Below are the code and all the weights of a small trained network. Each question names an input and a class and asks about switching units off, where a switched-off unit gives its printed mean instead of its output.

import numpy as np


def w(rows, s, z=0):
    codes = np.array(rows[::2]) - 128.0
    scale = np.full(codes.shape[1], s)
    scale[-1] = z or s
    return codes * scale


def norm(h):
    return h / np.sqrt((h * h).mean(-1, keepdims=True) + 1e-5)


def f(y):
    return y / 2 * (1 + np.tanh(0.7978845608 * (y + 0.044715 * y**3)))


def log_softmax(a):
    a = a - a.max(-1, keepdims=True)
    return a - np.log(np.exp(a).sum(-1, keepdims=True))


def net(x, mask):
    res = np.array(x, float).reshape(1, 4) / 4 @ E
    u = 0
    for l in range(4):
        y = f(norm(res) @ A[l][:, :-1].T + A[l][:, -1])
        res = res + np.where(mask[u : u + 5], y, B[l][:, -1]) @ B[l][:, :-1]
        u += 5
    return log_softmax(norm(res)[-1] @ U[:, :-1].T + U[:, -1])


A, B = {}, {}
E = w([
[77,142,212,113,2,121],'x0',
[212,149,165,66,113,191],'x1',
[165,76,148,82,125,85],'x2',
[142,173,143,96,68,66],'x3',
],0.0006)
A[0] = w([
[129,126,139,143,123,135,120],'0.n1',
[105,128,3,150,224,55,163],'0.n2',
[36,46,44,211,210,151,114],'0.n3',
[125,80,152,114,123,106,253],'0.n4',
[124,153,111,118,122,140,62],'0.n5',
],0.0022,0.00068)
B[0] = w([
[118,135,122,118,140,115,126],'0.n1',
[118,194,7,165,141,210,245],'0.n2',
[179,188,207,220,159,124,254],'0.n3',
[99,113,94,170,191,107,206],'0.n4',
[147,148,150,114,102,132,99],'0.n5',
],0.0016,0.00073)
A[1] = w([
[159,52,135,83,158,152,102],'1.n1',
[125,138,121,125,111,141,138],'1.n2',
[99,185,154,87,51,235,232],'1.n3',
[238,135,51,63,226,94,36],'1.n4',
[6,153,205,218,90,149,3],'1.n5',
],0.0021,0.00068)
B[1] = w([
[138,95,122,57,169,182,133],'1.n1',
[123,124,116,144,144,108,136],'1.n2',
[107,151,22,179,188,66,255],'1.n3',
[27,9,150,118,64,145,197],'1.n4',
[65,16,201,138,68,181,198],'1.n5',
],0.0016,0.00067)
A[2] = w([
[118,131,126,122,127,134,96],'2.n1',
[145,95,138,119,121,146,47],'2.n2',
[91,130,157,161,87,162,2],'2.n3',
[154,123,149,131,111,137,99],'2.n4',
[6,193,128,162,35,87,45],'2.n5',
],0.0025,0.00049)
B[2] = w([
[147,119,118,133,126,131,120],'2.n1',
[107,127,133,92,117,194,109],'2.n2',
[71,74,126,109,49,107,119],'2.n3',
[98,155,124,131,129,155,115],'2.n4',
[109,7,22,36,143,139,254],'2.n5',
],0.0012,0.00086)
A[3] = w([
[127,172,32,228,241,130,141],'3.n1',
[103,109,182,78,3,133,173],'3.n2',
[182,204,152,127,125,70,112],'3.n3',
[185,216,62,97,95,99,148],'3.n4',
[8,101,104,229,92,136,4],'3.n5',
],0.002,0.0018)
B[3] = w([
[98,243,57,190,159,175,250],'3.n1',
[93,197,25,220,186,154,200],'3.n2',
[147,167,203,129,97,119,104],'3.n3',
[111,122,213,191,151,178,160],'3.n4',
[178,109,213,8,83,117,107],'3.n5',
],0.0015,0.0012)
U = w([
[241,21,155,14,223,225,111],'0',
[11,48,40,99,20,69,228],'1',
[74,47,255,217,122,199,80],'2',
[189,201,208,82,48,44,24],'3',
[162,87,129,94,146,24,10],'4',
[151,254,24,247,240,230,254],'5',
[233,221,233,72,91,150,68],'6',
],0.006,0.0034)

Each question gives the input, the list of numbers given to net, and the class t.
The units are the neurons (one row each of A and B). Each row of codes is followed by its name. A weight is (code - 128) times the scale printed after its matrix; where a second scale follows, it is the last column's (A, B and U).
mask holds one flag per neuron, layer by layer. A switched-off neuron (its flag False) gives its mean, the last column of its row in B, instead of its output. The means were averaged over made-up inputs and are rounded, as every weight is.
A unit's drop is (log p(t) with every unit on - log p(t) with that unit switched off) / (log p(t) with every unit on - log p(t) with every unit switched off).
The circuit of an input: a set's keep is (log p(t) with only the set's units on - log p(t) with every unit switched off) / (log p(t) with every unit on - log p(t) with every unit switched off). Starting from the 12 units with the biggest drops (on a tie, the unit counted first), units are removed one at a time, each time the one whose removal leaves the highest keep (on an exact tie, the one counted first), for as long as the keep stays at least 0.8.
units of the circuit, in order: the units of the circuit, biggest drop first
k most important neurons: the k neurons with the biggest drops, biggest first
drop when u is switched off: that unit's drop, to one decimal
input [0,-4,-5,4], class 1: units of the circuit, in order	[2.n5]
input [8,3,-5,2], class 1: units of the circuit, in order	[2.n5 1.n3]
input [8,5,4,-4], class 1: units of the circuit, in order	[0.n3 1.n3]
input [-5,8,-1,2], class 0: units of the circuit, in order	[1.n4 3.n1]
input [7,5,1,1], class 1: units of the circuit, in order	[1.n3 2.n5]
input [1,-1,2,3], class 4: units of the circuit, in order	[3.n1 0.n2]
input [8,5,2,-5], class 1: units of the circuit, in order	[0.n3 1.n3]
input [-2,4,1,1], class 0: units of the circuit, in order	[3.n1 0.n2]
input [7,2,-2,6], class 1: 2 most important neurons	[2.n5 0.n3]
input [1,-3,-8,7], class 1: units of the circuit, in order	[2.n5 1.n5]
input [5,3,-7,8], class 1: 3 most important neurons	[2.n5 0.n3 3.n1]
input [0,-4,-8,7], class 1: 3 most important neurons	[1.n5 2.n5 3.n5]
input [1,-2,-5,1], class 1: drop when 2.n5 is switched off	0.3
input [6,1,2,-5], class 1: most important neuron	[0.n3]
